Each row is followed by its group and then its class within the group.
[ -1  -8  17 -21 -43   0   6  -6   0  10 -44 -13 -47 -28  -3   9 -19  -4
  12 -16  18  48  -4   4  -1  -6  13   2   5  32  11 -12  22  -1   3  -1
  -7  13  -6  -8 -19 -26  -9   7  -1  -2   7  -4  15   4]	N > HJ
[ 17  -4   4  -1  21  24 -12 -15  -5 -10   7  -9  -1  -5  16   7  -3  -3
  -9   2  41   9  13  10 -15   4   1 -21  14  -2   7 -10   4   9  -5 -12
 -25  15  -8   2  -9  -1 -15 -12  -4   1  10   8   3   7]	N > FS
[ 13  -4   7  -9  23  19 -20  -2 -21 -11  27 -14  -3 -11   1   0   5 -20
 -10 -10  17  17   6  10  15  18  10 -12  19  -1 -10 -17   3  -4   0  -3
 -11   9   1   1  10   5   4 -11  -3   3  21   1   1   0]	N > FS
[-12  -5  -1 -23  14  26   1  -6 -25 -45  76 -18  37 -18  -3 -15   1  -3
  -2   9 -14  -6   6   6 -25  12  10  -6  15  -5  24 -36  -5  19   6 -11
  -6  18 -29   3   4  14   2  16  -9   9   5   3  29  -5]	L > Gq
[ 10   8  -8  -1  48  19   4 -14 -13  -3  32  32   3 -29   4 -21  -5 -14
  -6   6  31  -3  -4   5  13  27  -1  -3  29  34  -8 -18  23  -6 -21  -3
 -16  30  -7  16  -6   8  -5   6 -23   8  38 -10  26  -1]	N > Ph
[  1 -10   0  -8   3  18  -9 -15 -19 -16  19  11   4  -6   4  -5  -9 -17
  -4  -8  16  15  -9  -5 -22  -1  18  -1  -1  24   1 -25   3   5   0 -12
 -13  11  -5 -13 -34   5   2  -2 -24  11  -3  11  15 -17]	N > HJ
[  7   8   7 -25 -29  -2  -6 -10 -23  11  14   7  -5 -36  -1  -5  -2  -3
  13 -16  -1  20  -9  -9   3   0  26  23  13  22  18 -27  21  11   8  -6
   2   4   3 -12   6 -15 -17  -3 -21  -3 -17   8  12 -12]	N > HJ
[ 19   9 -11   5   1  14   3 -10 -18  -3  47  30   2 -22  30  -9   3 -12
   2 -12  26  -7   2  -9   0  22   9  -1  26  34 -13 -26  14  -2 -25  -7
 -14  18   9   9 -17   1 -17   0 -44  15  34   6   0 -19]	N > Ph
[ 13   4   6  10 -10  41  -8 -12 -19 -14  45  36  14 -19  22 -10   5  -2
   3   3  29  42  23  -5  -1  18  10   0  24  40   0 -29   5  13 -17  -8
 -14  17  -2 -10   4   8 -13  11 -18  19  27   7  -2 -11]	N > Ph
[ -4 -24   6  -4   5  15  -2 -14 -17 -32  37  17   3 -15  -2 -10   7  -7
   2   4  14   6  -3  -3   1  14  15  -2  13  12   0 -28   6  -1   1  -8
 -18  15  -8   1  -7  -4   1   5 -15  12  23 -10  16 -21]	N > FS
[-26 -34  22   3 -40  25  10 -56 -27  17  40 -27 -16  -3  29  15   1 -16
  -4  -1  -8  16  11  12 -16 -10  -9 -24  -7  -7   7 -28 -26   5  44  11
  -9  41  -8 -10 -24  -6 -10 -11  18  -1   4  31   7  18]	L > Pn
[  1 -22  15  16 -19  22  -5 -10 -19  -5  15  -9  11  19  12  -2  -6  14
   1  -4   2  -1  24   7 -11  20  10 -11  10  13   2 -16 -17   3  13  -7
 -10  -7  -7 -15 -20   6 -13  -4  12  13  22 -17   5   8]	L > ZC
[ 28  11   7  -3  -1  20  -3 -14 -18 -10  29  34   9 -41   1 -12  -4 -12
   5   5  37   3   8 -17   8  31  16   4  30  30   7 -24  40   0 -16  -9
 -10   5   4   8  -3  11 -10  -5 -22  11  26   2   2 -14]	N > Ph
[-13 -18   8  14 -39   9   1   0  -2   3   5  -9  -7  -9  37  -1   4  13
  -7   2  -1   0  -8  -2  -6  -1 -20  -6   3  10   7   2  -6 -12  12  13
  -1 -17 -17  -3 -36  -4 -15 -10   7  11   8  -7  -6   6]	L > ZC
[ -7 -23  16   3 -11  24   6   3   6 -24  22 -10   4  -8  25  14 -10   8
  -9   0   9  20   2  17  -8   6 -10   1  12  11  16 -16  -1   0  33  -5
 -14  12 -19 -21 -15  -5 -13  10  11   3  -6   0   8   6]	L > ZC
[  1   9   6  -5  10   9   6 -13  -4  -7  31  12   5 -32   2 -19   9 -10
   0   9  19  22  -5  -4  11  47  -1  13  24  41  10 -18 -20  -8  -9  15
  -3  14 -10  -8 -16  10 -22   7 -33   3  22   3  28   0]	N > Ph
[-25 -40  27  -6 -55  27  11 -29 -23  -4  76 -30  19 -14   4  -3   2  12
   8  -2   1  -2  24   6 -24   6   8  -3   8   7  33 -18 -14   7  29  -7
  -2  12 -28 -24   5  14 -23  15   6  22   8   6 -14  17]	L > Pn
[  7  -3  20  -8 -11   2  -4  -5 -14  -9  -5  12 -19 -19 -24  25  -7  -9
  -4   5  10  18   3 -18  -1 -16  13   4   4  11   2 -26  16   5  26  -8
  -6  23  76 -10  32 -13 -18   7  -8  11  -5  10   6 -11]	N > HJ
[ -6 -16  23  -1 -60   5   7  -9 -44  12  36  -9 -27   1  13  12  -4   0
  11  -6  -9  -4  12  -8  -9 -16  13  -4  -8  13   7 -25 -13 -18  36 -15
  -3  19  -3 -39  -2 -11  -4 -16   8  12 -10   2 -16  15]	L > Pn
[ -4 -36  12   9   4  27   0  -4   9 -10  17 -21   9  16  22  22   2  16
  -7  10   8   1  18  17 -19  -4  -3  -8   2   5   0 -10 -13  -4  21  11
  -8  24 -19  -9  -5   5 -26  -9   8  10   9   2   2   9]	L > ZC
[-13 -18  14  17 -43  23   9  -4  12  -6  39 -29   7 -12  14  -5  -2  21
   3   0 -10  -3   4  10 -12   7  -6   9  -2   2  24 -13  -1   5  15   5
 -14  -3 -19 -20   5   5 -22   6   9  12 -10   8  -8  25]	L > ZC
[-18 -11  29 -22 -18  18   7 -18 -19 -29  30  -6  22 -32 -14  -9   1  10
  -9  -3   1  24  -4  18   2   6   3   2  -2  -2  15 -24  -2   0  42  13
  -2  13  -5 -13  13  -1  -1   1  20   5   5   5  32   2]	L > Gq
[  9  -9   9   7  15  11   0  11  -2   0  10   7   1  -9   9  -3   0   1
  -2   3  15 -20  13  -2 -11   8   2   3  21  43  -5 -11   8 -11  -9  -1
  -5  12  -2   8 -10  -9 -18  -7 -20  13  11  42   7 -11]	N > FS
[-11  -3   8  -3 -50   2  13 -19   1  26 -35   4 -32 -14  22   8  -2 -11
   0 -11  10  24   5  -4   4 -11  -5   9  -7  28   4 -17   3  -3  24  10
 -10  20   6  -4 -24 -23 -14  -6  -3 -20   0   2   0  16]	N > HJ
[  3   5  -4 -16  -1   5   5 -16  -7  -9  -1  22 -16 -22   6  -3   2 -17
   2  -8   6  22 -14  -6  -8  -6  25   7  10  13  15 -27  17  11  15  11
 -12  21   0  -8  11 -17  -3  -2 -11  -5 -16   7  21  -7]	N > HJ
[ 26  -3   4  37   9  27  -9  -4 -19 -21  35  22  24  -3  12  -9  -4 -27
   3  -6  31 -11  25  -2 -17  22  17 -11  27  16   8 -36   9  -1 -27  -8
 -29  18  21   7  -2  14 -14  -5  -4   8  25  -1 -16  -9]	N > FS
[-17 -10   9   0  -4  13   2 -10 -36 -15  37   5  14 -15  10   6  -5  -9
  16  -1   0  -1  -8   5  -4   9  19 -20  17   9   9 -27  -4   9  10 -10
 -14   7  -4 -16  12  -3  11  -8  18  12   3  10  -6 -15]	L > Pn
[-17 -20  15  -4 -52  35  11   3   3 -11  41 -23   4  -4  38   4   2   0
  -3   3   4 -11  -6   7 -24 -26  -6 -17   4  -9  18 -16  -5   8  37  23
 -20  14 -18  13 -11  23 -19 -11  16   4  -9   4 -25  13]	L > ZC
[  8  11   6 -18  -3   8   0  -8 -12   4  26  14  -2 -22  -7  -8  14 -15
   3  -1  18  11  -4   8   7  -7   5  13  -1  10   5 -27  24   8   6  -4
  -7  21   6  -1  26  -6   1   9 -13 -19   2  17   5  -8]	N > HJ
[-26 -26  14   7 -52   9  11 -13 -20   4  13  -8 -13   0  24   9 -21  10
  -5  -4   0  -2  17  21  -9  -4   1  -6   1  24   7 -12 -23   1  59  -5
   2  12 -14 -27  11 -18 -15   3  18   1   7   5   8  19]	L > Pn
[  1  -6  16  -6 -32  -1   6 -11 -11  26 -20 -14 -54 -13   4   0   1 -22
  -2 -16  12  37  15  -3  -2 -31   7   8  -1   5   9 -19  16   3  13  76
   0  20  12   0  -4 -11 -17 -15 -15 -28  -3  -8  26  17]	N > HJ
[ -3   8  -9   2 -19   9  13 -17  -9  19  28  22   7 -13  16  -2 -10 -15
  15 -16  13 -16  27   1   4  21  11  -7  17  25  11 -26   6  10 -14  12
  -4  20   0  11 -11  14  -9   8 -17  -5  30   6 -16   1]	N > FS
[  3 -18  24  12 -16  14  13   1  19   2  13 -12 -32   5  35   8  13 -14
  -9   3  -4  10 -18  -1 -25 -14 -15   0   7  -8  15 -12  -8   1  13  21
 -11  -8 -24  -7 -27  12  -5  -5  11  -7 -28   3   0  15]	L > ZC
[  1  10 -22  -5  19  15 -17 -22 -18  -7  74  30  25 -28   5 -17   0 -12
  -4  -9  30 -14  17   4  45  33   2  -2  33  34  14 -20  21   3 -25   3
 -12  23  -6  16   3  19   0  23 -44   6  39   9  10   1]	N > Ph
[-13  -8   8  22   9  16  18 -17 -29  17  33  19  -8 -13  -3  -1   0  10
  11   8   9  -7  11   1   0  14   4  -6  14  29  -6 -24 -13  -5  -9 -20
 -13  36  -7  -7   0   6 -32  13 -14  23  31  -1  11  -5]	N > FS
[ -9   1  18  -6  -6  24   3 -37 -19  -1  30  16  -2 -27   4 -11  22 -16
   1  -9  21  16  11  11   4   8  11  -4  15  21   5 -14  18   0   8  14
   5  42  -1 -10  -1   3 -16  -2  -9  -6  22   7  20  17]	N > Ph
[-17 -16   1   2 -50  16   3 -23 -28  19   9 -19 -20   2  -3  12  20   6
   9 -15  -8  13  20   1  -3  -6  17  -8  -5  21   8 -29   1  -7  30 -17
 -12  25 -16 -55  -7 -10 -18  -7 -25  18  -2   2   2   2]	L > Pn
[-22  -7  12 -10 -18   6  12 -10 -17 -15  36   5   5  -9  28  -5  -1  -7
  -4   1  -6  -6   1  -3   5  10  -4 -13  16  -9  12 -27 -10   7  46  -6
   8  12 -15 -24   3   5   1   4  15  16  -5   6   7  16]	L > Gq
[ 15   6   1 -18  34  16   2  12  -1 -17  27  23   5 -33  -8  -3   5  -4
   1   9  31  11  -9  17  15  16  19   1  37  14   8 -11  21  -1 -13  -4
  -7  12   7   1  39   1   2  -4  -8  14  25   7   7 -17]	N > Ph
[ 10   5  12 -19  35  24  18  -9  -8  10  25  11  -3 -31   0 -12   7   0
   5  -6  33  28  19  14  12  20 -15   2  13  40  14 -16  28   5 -20   7
  -7  16   7  15  -8  16  -8   1 -26   9  30   1  23  10]	N > Ph
[ -3   6   5  -6  14  24   6 -14  -5  -2  17  35  -4 -40  12 -12   9  10
  -2  -7  34  20  -4   9   7   9  -5   8  29  24   9 -22  16   2   0   4
 -10  17  -8   7   1  -3 -11  -6 -16   8  26   0  22  -9]	N > Ph
[-19 -14  17   1 -28  20  20  -8  -3  -9  21 -12   8  -7  15  -9  -2  20
   7   9  -5   2  -4  13 -17   5   6  -2   8  13  12 -14 -18   8  27  -8
 -11  -8 -21 -25 -10   3 -14   2   3  14  -4   2   9  21]	L > ZC
[ -5   0  -2   4 -46   7   7 -23 -24  16  24  14  -5 -15  -3   2  -3  -7
  11 -13   6  -8  12 -11   9   8  15   0   4  28  10 -33  15   9  15  -9
  -6  26   5 -11  13  -2 -15  -2  -2  18  26   5  -1  -8]	N > HJ

Each row is followed by its group and then its class within the group.
[-14   9 -12 -12   5  17 -29 -38  -5   4   3 -34  19  20 -71  -5  30   4
  31  13  32   9  -6 -43 -22  19 -17 -13 -62  25   7   7 -13  26  18  22
  -3  -2  22  -5  -7  -4 -15  -5  -2 -32   7  16 -23  63]	LM > (87)
[-21   9 -22 -11 -11  59  10 -32 -27   4   6 -28  18  11 -79  26  33  -2
  49  22  23 -11 -28 -10 -14  20   2 -17 -53  14  33  18   2  19  23  40
  35  -1  12  13   6 -12  -3 -33 -19 -40 -10  -4   2  29]	LM > (90)
[ -4  25 -25  -9   5 -33  31 -23   4 -30 -33 -10  10 -19 -96 -21 -17  -4
  20  25 -21  -5  -3  12  -1  -3   7 -77 -30  25   9 -10  -1  44   5  20
  39 -10  28 -38  -9  11   1  19   0 -31  -6  -3  -4   6]	TL > (100)
[-18 -21 -10 -20 -25  10 -91   1 -17 -23 -13  -7   9  15 -57   7  34  19
  60 -21   9  -5  10  -8 -38  -1 -14 -20 -80  36  15  22  -5  -1 -58  19
  51  -7  26  13 -31  -2   0   4 -24  -8   0   7 -18  36]	FG > (103)
[-21  12 -16  -3  -6  15 -47 -19   4 -19   4  19  -1 -14 -73 -19  -5 -11
 -33 -11  -1 -13  29 -14 -29  28  38 -20   7  -6  24   4 -41  19 -16  16
  22   3   3 -10   6   4   0 -82  -4   0  -2  -2  15 -19]	TL > (85)
[  2  -6  18  -4 -11  33 -10  12  -4   5  21  -7   7  -1  13  22  29  32
  47   1  -2  20   3  -6   7 -11   1  11 -33  12   8  28  10 -20  21   9
  -2 -18   9  -4   0  -7   4  15 -19 -16   6  32 -21  30]	FG > (88)
[  2  27 -14  14  19 -52  12 -20  -1 -29   5   3  16 -11 -65 -14  42   6
  32   7   1 -15  -2  22 -19  29   9 -70 -65  47  27   8  -2  38  13  24
  25 -24  34 -41  -1   5  13  11   1 -42   0  -9   1  15]	TL > (105)
